Below are the code and all the weights of a small trained network. Each question names an input and a class and asks about switching units off, where a switched-off unit gives its printed mean instead of its output.

import numpy as np


def w(rows, s, z=0):
    codes = np.array(rows[::2]) - 128.0
    scale = np.full(codes.shape[1], s)
    scale[-1] = z or s
    return codes * scale


def f(y):
    return y / 2 * (1 + np.tanh(0.7978845608 * (y + 0.044715 * y**3)))


def log_softmax(a):
    a = a - a.max(-1, keepdims=True)
    return a - np.log(np.exp(a).sum(-1, keepdims=True))


def net(x, mask):
    res = np.array(x, float).reshape(1, 6) / 4 @ E
    y = f(res @ A[0][:, :-1].T + A[0][:, -1])
    res = res + np.where(mask, y, B[0][:, -1]) @ B[0][:, :-1]
    return log_softmax(res[-1] @ U[:, :-1].T + U[:, -1])


A, B = {}, {}
E = w([
[122,47,88],'x0',
[24,167,146],'x1',
[116,27,206],'x2',
[2,65,139],'x3',
[164,102,165],'x4',
[96,95,58],'x5',
],0.0083)
A[0] = w([
[145,136,117,123],'N0',
[150,140,123,136],'N1',
[191,159,48,149],'N2',
[219,161,59,118],'N3',
[123,164,245,253],'N4',
[66,109,74,92],'N5',
[105,166,115,239],'N6',
[166,77,107,72],'N7',
[79,89,96,105],'N8',
[64,116,20,153],'N9',
[146,81,149,76],'N10',
[97,157,135,45],'N11',
[194,124,71,121],'N12',
[63,139,80,130],'N13',
[73,101,116,46],'N14',
[102,124,198,254],'N15',
[89,146,11,169],'N16',
[174,32,168,118],'N17',
[134,190,150,173],'N18',
[108,74,124,107],'N19',
[81,21,161,173],'N20',
[90,53,124,185],'N21',
[192,136,88,106],'N22',
[218,152,130,118],'N23',
],0.011,0.0059)
B[0] = w([
[140,134,121,135],'N0',
[150,142,106,144],'N1',
[178,168,77,226],'N2',
[196,150,99,234],'N3',
[146,185,155,236],'N4',
[38,117,110,185],'N5',
[96,191,123,216],'N6',
[152,91,135,151],'N7',
[65,104,147,177],'N8',
[30,151,79,241],'N9',
[201,93,176,143],'N10',
[137,116,153,127],'N11',
[169,118,61,193],'N12',
[74,140,121,198],'N13',
[76,91,135,153],'N14',
[132,172,193,218],'N15',
[79,183,88,243],'N16',
[255,107,168,212],'N17',
[151,154,125,191],'N18',
[106,90,170,162],'N19',
[132,113,188,254],'N20',
[108,123,171,225],'N21',
[197,130,97,182],'N22',
[171,113,75,213],'N23',
],0.0088,0.0075)
U = w([
[94,213,129,255],'0',
[130,1,186,121],'1',
[12,89,109,49],'2',
[30,127,47,89],'3',
[112,77,139,75],'4',
[170,111,2,113],'5',
[108,222,157,180],'6',
],0.0088,0.0062)

Each question gives the input, the list of numbers given to net, and the class t.
The units are the neurons (one row each of A and B). Each row of codes is followed by its name. A weight is (code - 128) times the scale printed after its matrix; where a second scale follows, it is the last column's (A, B and U).
mask holds one flag per neuron, in row order. A switched-off neuron (its flag False) gives its mean, the last column of its row in B, instead of its output. The means were averaged over made-up inputs and are rounded, as every weight is.
A unit's drop is (log p(t) with every unit on - log p(t) with that unit switched off) / (log p(t) with every unit on - log p(t) with every unit switched off).
The circuit of an input: a set's keep is (log p(t) with only the set's units on - log p(t) with every unit switched off) / (log p(t) with every unit on - log p(t) with every unit switched off). Starting from the 12 units with the biggest drops (on a tie, the unit counted first), units are removed one at a time, each time the one whose removal leaves the highest keep (on an exact tie, the one counted first), for as long as the keep stays at least 0.8.
units of the circuit, in order: the units of the circuit, biggest drop first
top k neurons: the k neurons with the biggest drops, biggest first
drop of u: that unit's drop, to one decimal
input [1,0,1,0,6,-2], class 1: units of the circuit, in order : (N16; N9; N2)
input [-3,0,-3,3,-3,0], class 3: units of the circuit, in order : (N17; N20; N3)
input [0,-4,8,-5,-5,-7], class 1: units of the circuit, in order : (N17; N16)
input [6,1,2,4,4,8], class 2: top neuron : (N9)
input [-6,5,8,7,-1,2], class 1: top 4 neurons : (N20; N16; N9; N19)
input [4,-8,6,6,-7,8], class 1: top 2 neurons : (N17; N20)
input [-2,1,1,-2,-2,6], class 3: top 2 neurons : (N17; N4)
input [2,6,6,7,8,4], class 1: top 2 neurons : (N20; N17)
input [2,3,4,1,-8,-3], class 2: drop of N3 : 0.3
input [8,2,0,-2,7,3], class 1: drop of N12 : 0.0
input [-3,-3,5,-7,-8,-4], class 5: drop of N23 : 0.2
